Here is a tiny trained network, its code and every weight. The questions are about switching its units off for an input and a class, where a switched-off unit gives its printed mean instead of its output.

import numpy as np


def w(rows, s, z=0):
    codes = np.array(rows[::2]) - 128.0
    scale = np.full(codes.shape[1], s)
    scale[-1] = z or s
    return codes * scale


def f(y):
    return y / 2 * (1 + np.tanh(0.7978845608 * (y + 0.044715 * y**3)))


def log_softmax(a):
    a = a - a.max(-1, keepdims=True)
    return a - np.log(np.exp(a).sum(-1, keepdims=True))


def net(x, mask):
    res = np.array(x, float).reshape(1, 8) / 4 @ E
    y = f(res @ A[0][:, :-1].T + A[0][:, -1])
    res = res + np.where(mask, y, B[0][:, -1]) @ B[0][:, :-1]
    return log_softmax(res[-1] @ U[:, :-1].T + U[:, -1])


A, B = {}, {}
E = w([
[52,203,93,128,186,107,114,219,56,120],'x0',
[140,96,75,106,176,134,111,138,193,152],'x1',
[176,144,108,97,61,178,88,113,85,128],'x2',
[214,82,160,122,138,109,117,239,162,133],'x3',
[130,149,67,162,189,140,130,90,109,200],'x4',
[170,45,141,163,127,128,78,76,71,139],'x5',
[217,163,164,79,176,2,67,72,109,91],'x6',
[125,112,178,70,136,117,165,170,50,203],'x7',
],0.0099)
A[0] = w([
[133,145,157,104,176,96,139,105,99,133,161],'n1',
[89,110,93,177,113,154,172,142,135,120,103],'n2',
[104,124,138,118,126,135,150,142,88,141,154],'n3',
[197,128,137,54,148,50,65,92,114,100,190],'n4',
[139,101,138,137,146,135,119,164,188,148,105],'n5',
[71,171,45,141,244,160,90,156,91,116,217],'n6',
[131,100,136,156,119,102,143,130,149,125,4],'n7',
[133,113,146,102,107,154,126,191,130,140,152],'n8',
[140,108,118,98,168,151,105,181,172,156,251],'n9',
[157,98,140,133,138,96,167,112,162,122,138],'n10',
[160,101,104,113,147,125,127,219,195,155,144],'n11',
[128,77,108,136,77,142,116,84,126,120,245],'n12',
[195,153,102,157,80,157,97,133,88,110,165],'n13',
[98,215,126,121,110,144,129,142,174,59,149],'n14',
[126,94,78,137,124,154,125,3,172,151,175],'n15',
[146,53,114,130,58,169,98,124,131,83,146],'n16',
[169,91,162,162,175,80,108,111,204,96,209],'n17',
],0.013,0.0026)
B[0] = w([
[166,194,118,155,118,118,139,159,111,151,172],'n1',
[176,165,106,83,119,123,96,147,155,154,193],'n2',
[111,160,153,169,147,148,128,154,136,132,161],'n3',
[200,176,152,25,135,61,130,194,73,189,250],'n4',
[132,99,67,132,111,135,151,100,99,89,175],'n5',
[52,125,126,145,167,89,130,166,188,199,244],'n6',
[120,77,140,118,123,108,70,93,111,128,140],'n7',
[130,161,94,144,139,155,89,92,94,135,182],'n8',
[129,140,67,117,100,167,171,171,83,71,189],'n9',
[108,126,118,102,126,105,67,115,101,64,169],'n10',
[166,99,63,166,89,113,128,139,73,74,212],'n11',
[190,143,172,106,129,155,144,109,142,163,201],'n12',
[81,207,187,110,209,91,65,134,150,159,191],'n13',
[96,203,101,161,51,102,204,209,123,237,208],'n14',
[195,176,246,145,223,212,119,115,228,122,244],'n15',
[208,148,188,162,66,167,104,39,176,138,218],'n16',
[47,76,127,103,203,100,103,149,175,124,221],'n17',
],0.011,0.016)
U = w([
[127,149,172,103,183,82,84,171,156,173,183],'0',
[4,135,77,174,102,83,159,185,157,163,147],'1',
[114,84,87,118,152,87,76,156,78,80,137],'2',
[160,103,106,128,154,210,170,143,174,114,72],'3',
[208,155,96,126,28,106,153,160,86,142,143],'4',
[147,54,100,157,80,139,97,90,170,77,43],'5',
[155,41,191,89,106,85,107,94,136,105,3],'6',
[154,139,185,187,143,241,104,46,184,131,192],'7',
],0.011,0.0039)

Each question gives the input, the list of numbers given to net, and the class t.
The units are the neurons (one row each of A and B). Each row of codes is followed by its name. A weight is (code - 128) times the scale printed after its matrix; where a second scale follows, it is the last column's (A, B and U).
mask holds one flag per neuron, in row order. A switched-off neuron (its flag False) gives its mean, the last column of its row in B, instead of its output. The means were averaged over made-up inputs and are rounded, as every weight is.
A unit's drop is (log p(t) with every unit on - log p(t) with that unit switched off) / (log p(t) with every unit on - log p(t) with every unit switched off).
The circuit of an input: a set's keep is (log p(t) with only the set's units on - log p(t) with every unit switched off) / (log p(t) with every unit on - log p(t) with every unit switched off). Starting from the 12 units with the biggest drops (on a tie, the unit counted first), units are removed one at a time, each time the one whose removal leaves the highest keep (on an exact tie, the one counted first), for as long as the keep stays at least 0.8.
units of the circuit, in order: the units of the circuit, biggest drop first
most important unit: the unit with the biggest drop
top k neurons: the k neurons with the biggest drops, biggest first
drop when u is switched off: that unit's drop, to one decimal
input [2,2,2,6,-1,0,3,0], class 2: top 2 neurons	n14, n16
input [-4,-4,-3,8,-4,1,-6,0], class 5: units of the circuit, in order	n4, n15, n14
input [3,5,-2,8,-4,-8,-6,-1], class 4: units of the circuit, in order	n11
input [2,8,2,-1,-5,-3,-4,-6], class 4: units of the circuit, in order	n17, n11
input [0,2,1,-7,7,5,1,5], class 7: top 2 neurons	n15, n4
input [-5,-6,-4,-3,-4,5,3,4], class 6: units of the circuit, in order	n6, n14
input [-8,-1,-1,8,-6,3,2,8], class 6: top 2 neurons	n17, n14
input [6,7,-2,6,-8,-3,6,-2], class 4: top 3 neurons	n4, n14, n11
input [8,3,-5,-1,0,3,3,8], class 1: top 2 neurons	n15, n6
input [-2,7,4,3,7,-1,-2,-3], class 7: top 3 neurons	n15, n4, n14
input [-3,-8,0,8,-8,2,1,3], class 6: top 4 neurons	n14, n6, n16, n15
input [-2,-2,-7,1,-7,4,-8,5], class 7: top 3 neurons	n4, n14, n16
input [8,6,8,7,3,-1,4,5], class 4: top 2 neurons	n11, n9
input [-5,-1,8,7,-2,7,-3,7], class 7: units of the circuit, in order	n16
input [-4,4,-7,3,3,8,-3,3], class 7: top 2 neurons	n15, n4
input [-2,3,-7,2,-7,1,2,-6], class 2: drop when n15 is switched off	0.1
input [6,7,5,8,0,0,1,-4], class 2: drop when n11 is switched off	0.2
input [-2,-5,-8,7,8,2,4,4], class 2: drop when n15 is switched off	0.3
input [1,6,-4,2,-2,-6,-2,6], class 4: drop when n17 is switched off	0.4
input [7,8,0,0,2,3,3,-8], class 1: most important unit	n6
